Here is a tiny trained network, its code and every weight. The questions are about switching its units off for an input and a class, where a switched-off unit gives its printed mean instead of its output.

import numpy as np


def w(rows, s, z=0):
    codes = np.array(rows[::2]) - 128.0
    scale = np.full(codes.shape[1], s)
    scale[-1] = z or s
    return codes * scale


def f(y):
    return np.maximum(y, 0)


def log_softmax(a):
    a = a - a.max(-1, keepdims=True)
    return a - np.log(np.exp(a).sum(-1, keepdims=True))


def net(x, mask):
    res = np.array(x, float).reshape(1, 7) / 4 @ E
    y = f(res @ A[0][:, :-1].T + A[0][:, -1])
    res = res + np.where(mask, y, B[0][:, -1]) @ B[0][:, :-1]
    return log_softmax(res[-1] @ U[:, :-1].T + U[:, -1])


A, B = {}, {}
E = w([
[128,153,117,187],'x0',
[110,69,132,87],'x1',
[135,167,152,162],'x2',
[144,123,247,159],'x3',
[139,34,121,226],'x4',
[84,153,106,138],'x5',
[129,131,80,113],'x6',
],0.011)
A[0] = w([
[135,192,10,116,158],'n0',
[130,191,226,194,87],'n1',
[45,140,243,128,109],'n2',
[168,74,175,144,253],'n3',
[118,120,121,65,174],'n4',
[170,220,88,104,219],'n5',
[171,96,220,124,183],'n6',
[55,96,162,150,86],'n7',
[220,2,47,130,209],'n8',
],0.0096,0.0073)
B[0] = w([
[156,77,170,235,254],'n0',
[77,90,145,226,221],'n1',
[34,66,140,198,206],'n2',
[85,151,237,162,247],'n3',
[2,117,152,172,196],'n4',
[123,114,245,138,251],'n5',
[101,131,147,84,231],'n6',
[156,127,99,102,153],'n7',
[8,165,145,103,251],'n8',
],0.0073,0.0092)
U = w([
[5,1,94,181,189],'0',
[200,109,57,71,15],'1',
[215,194,136,200,3],'2',
[160,151,243,106,243],'3',
],0.0095,0.0042)

Each question gives the input, the list of numbers given to net, and the class t.
The units are the neurons (one row each of A and B). Each row of codes is followed by its name. A weight is (code - 128) times the scale printed after its matrix; where a second scale follows, it is the last column's (A, B and U).
mask holds one flag per neuron, in row order. A switched-off neuron (its flag False) gives its mean, the last column of its row in B, instead of its output. The means were averaged over made-up inputs and are rounded, as every weight is.
A unit's drop is (log p(t) with every unit on - log p(t) with that unit switched off) / (log p(t) with every unit on - log p(t) with every unit switched off).
The circuit of an input: a set's keep is (log p(t) with only the set's units on - log p(t) with every unit switched off) / (log p(t) with every unit on - log p(t) with every unit switched off). Starting from all 9 units, units are removed one at a time, each time the one whose removal leaves the highest keep (on an exact tie, the one counted first), for as long as the keep stays at least 0.8.
units of the circuit, in order: the units of the circuit, biggest drop first
k most important neurons: the k neurons with the biggest drops, biggest first
drop when u is switched off: that unit's drop, to one decimal
input [3,-1,8,1,1,2,7], class 2: 3 most important neurons : [n8, n2, n4]
input [-8,8,0,2,-6,-3,-3], class 0: units of the circuit, in order : [n4]
input [7,-8,8,-3,4,4,-5], class 2: 3 most important neurons : [n2, n8, n4]
input [3,-5,-3,-3,-5,0,5], class 3: 3 most important neurons : [n5, n2, n1]
input [1,-8,6,8,7,-5,2], class 0: 3 most important neurons : [n1, n2, n5]
input [-6,4,3,2,-7,-2,-8], class 0: 2 most important neurons : [n2, n4]
input [-1,3,8,-4,-5,7,3], class 3: 2 most important neurons : [n5, n2]
input [6,2,8,-1,-4,5,5], class 3: 2 most important neurons : [n5, n2]
input [-4,-8,-5,5,6,-2,5], class 3: units of the circuit, in order : [n2, n3]
input [4,-6,8,-3,7,-2,8], class 2: 4 most important neurons : [n2, n4, n1, n6]
input [7,-6,-6,-2,-3,-1,1], class 3: 3 most important neurons : [n5, n1, n2]
input [-4,6,2,7,-3,-6,-8], class 0: 2 most important neurons : [n2, n1]
input [0,-6,-5,-4,-1,-3,-4], class 3: 3 most important neurons : [n2, n1, n5]
input [-1,2,5,-4,0,3,-4], class 3: 3 most important neurons : [n2, n1, n8]
input [6,0,7,-5,-4,5,2], class 3: most important neuron : [n5]
input [-6,3,6,4,-3,5,-7], class 0: drop when n2 is switched off : 0.7
input [1,5,7,6,0,6,-8], class 0: drop when n2 is switched off : 0.4
input [-2,5,4,7,-2,-1,1], class 0: drop when n5 is switched off : 0.2
input [-6,7,-3,8,-8,5,-5], class 0: drop when n2 is switched off : 0.6
